Below are the code and all the weights of a small trained network. Each question names an input and a class and asks about switching units off, where a switched-off unit gives its printed mean instead of its output.

import numpy as np


def w(rows, s, z=0):
    codes = np.array(rows[::2]) - 128.0
    scale = np.full(codes.shape[1], s)
    scale[-1] = z or s
    return codes * scale


def f(y):
    return np.maximum(y, 0)


def log_softmax(a):
    a = a - a.max(-1, keepdims=True)
    return a - np.log(np.exp(a).sum(-1, keepdims=True))


def net(x, mask):
    res = np.array(x, float).reshape(1, 8) / 4 @ E
    y = f(res @ A[0][:, :-1].T + A[0][:, -1])
    res = res + np.where(mask, y, B[0][:, -1]) @ B[0][:, :-1]
    return log_softmax(res[-1] @ U[:, :-1].T + U[:, -1])


A, B = {}, {}
E = w([
[127,130,125,132,127],'x0',
[85,149,59,160,115],'x1',
[127,128,125,129,125],'x2',
[136,118,129,136,130],'x3',
[166,110,2,121,219],'x4',
[107,159,151,192,205],'x5',
[115,211,135,76,136],'x6',
[133,126,127,131,126],'x7',
],0.0092)
A[0] = w([
[225,125,126,78,62,164],'N0',
[86,146,69,171,60,153],'N1',
[98,48,120,175,114,138],'N2',
[142,107,94,116,26,133],'N3',
[105,162,143,211,153,111],'N4',
[122,108,45,82,171,37],'N5',
[206,132,186,72,159,192],'N6',
[131,162,201,205,63,26],'N7',
[77,107,158,139,86,49],'N8',
[111,75,85,70,83,146],'N9',
[128,251,112,83,130,255],'N10',
[48,112,184,138,40,79],'N11',
[173,131,113,104,29,66],'N12',
[19,180,75,110,119,185],'N13',
[138,65,141,157,138,112],'N14',
[193,98,187,84,180,187],'N15',
[187,168,93,129,175,111],'N16',
[130,144,153,203,169,80],'N17',
[117,192,189,181,112,95],'N18',
],0.012,0.0039)
B[0] = w([
[138,136,177,148,61,241],'N0',
[146,189,158,219,120,201],'N1',
[5,114,136,80,57,204],'N2',
[144,49,218,107,162,230],'N3',
[188,62,202,104,153,191],'N4',
[193,141,84,97,145,229],'N5',
[71,155,98,192,92,234],'N6',
[164,165,51,92,131,225],'N7',
[166,176,67,114,175,180],'N8',
[129,168,213,134,171,224],'N9',
[64,57,203,120,137,251],'N10',
[106,182,2,113,195,254],'N11',
[205,98,134,110,229,212],'N12',
[134,85,123,196,72,212],'N13',
[72,121,118,98,103,183],'N14',
[92,248,114,173,72,234],'N15',
[81,129,69,93,117,207],'N16',
[193,115,253,141,204,186],'N17',
[112,156,102,54,169,208],'N18',
],0.0065,0.0072)
U = w([
[179,131,51,40,165,11],'0',
[153,118,151,123,124,254],'1',
[31,63,145,84,105,189],'2',
[244,99,219,109,179,76],'3',
[113,108,134,113,108,164],'4',
[127,151,127,194,68,125],'5',
[114,106,140,137,96,108],'6',
[125,106,145,116,114,75],'7',
],0.011,0.0044)

Each question gives the input, the list of numbers given to net, and the class t.
The units are the neurons (one row each of A and B). Each row of codes is followed by its name. A weight is (code - 128) times the scale printed after its matrix; where a second scale follows, it is the last column's (A, B and U).
mask holds one flag per neuron, in row order. A switched-off neuron (its flag False) gives its mean, the last column of its row in B, instead of its output. The means were averaged over made-up inputs and are rounded, as every weight is.
A unit's drop is (log p(t) with every unit on - log p(t) with that unit switched off) / (log p(t) with every unit on - log p(t) with every unit switched off).
The circuit of an input: a set's keep is (log p(t) with only the set's units on - log p(t) with every unit switched off) / (log p(t) with every unit on - log p(t) with every unit switched off). Starting from the 12 units with the biggest drops (on a tie, the unit counted first), units are removed one at a time, each time the one whose removal leaves the highest keep (on an exact tie, the one counted first), for as long as the keep stays at least 0.8.
units of the circuit, in order: the units of the circuit, biggest drop first
most important unit: the unit with the biggest drop
top k neurons: the k neurons with the biggest drops, biggest first
drop of u: that unit's drop, to one decimal
input [6,-2,2,1,-7,-1,2,-6], class 0: most important unit => N11
input [1,3,-5,5,5,1,-8,-1], class 2: top 2 neurons => (N2 N14)
input [-3,-7,3,-3,5,1,6,-5], class 5: units of the circuit, in order => (N15 N6)
input [-5,-6,6,-7,3,-8,3,-6], class 3: top 3 neurons => (N12 N9 N2)
input [2,1,7,-3,-4,-8,2,-6], class 3: units of the circuit, in order => (N12 N3)
input [-3,-4,-4,-4,4,5,5,0], class 2: units of the circuit, in order => (N10 N16)
input [4,8,8,7,-5,-8,-7,-6], class 1: units of the circuit, in order => (N12 N1 N3 N11)
input [8,7,-3,5,5,8,8,-2], class 2: top 2 neurons => (N10 N16)
input [6,-1,3,-4,4,6,1,-2], class 3: units of the circuit, in order => (N17 N4)
input [3,-2,-3,-5,-6,-3,5,6], class 0: units of the circuit, in order => (N11 N7)
input [0,6,-6,2,2,5,7,3], class 2: top 2 neurons => (N10 N16)
input [-3,6,3,-6,3,-2,7,3], class 2: top 2 neurons => (N10 N15)
input [-2,7,-2,-1,6,7,-3,-7], class 3: top 2 neurons => (N17 N4)
input [7,7,-2,-7,5,-4,2,4], class 5: units of the circuit, in order => (N13)
input [6,-6,-3,0,4,-8,4,-5], class 3: top 4 neurons => (N12 N9 N2 N11)
input [-1,-4,-2,5,-6,-6,6,-1], class 0: top 3 neurons => (N11 N12 N7)
input [-4,-8,5,-2,-3,1,6,5], class 5: top 2 neurons => (N15 N6)
input [-8,-8,-7,2,-4,6,3,-8], class 4: top 3 neurons => (N6 N18 N15)
input [4,-2,6,7,-2,5,7,-4], class 2: top 2 neurons => (N10 N12)
input [4,4,6,4,-1,0,-8,7], class 2: most important unit => N2
input [-8,8,0,-4,-1,3,8,7], class 2: top 2 neurons => (N10 N15)
input [-1,8,-1,0,-8,-8,-7,4], class 0: drop of N7 => 0.2
input [-5,6,-1,4,4,7,4,-7], class 3: drop of N2 => 0.2
input [-6,-4,1,-4,2,-8,2,-3], class 3: drop of N12 => 0.3
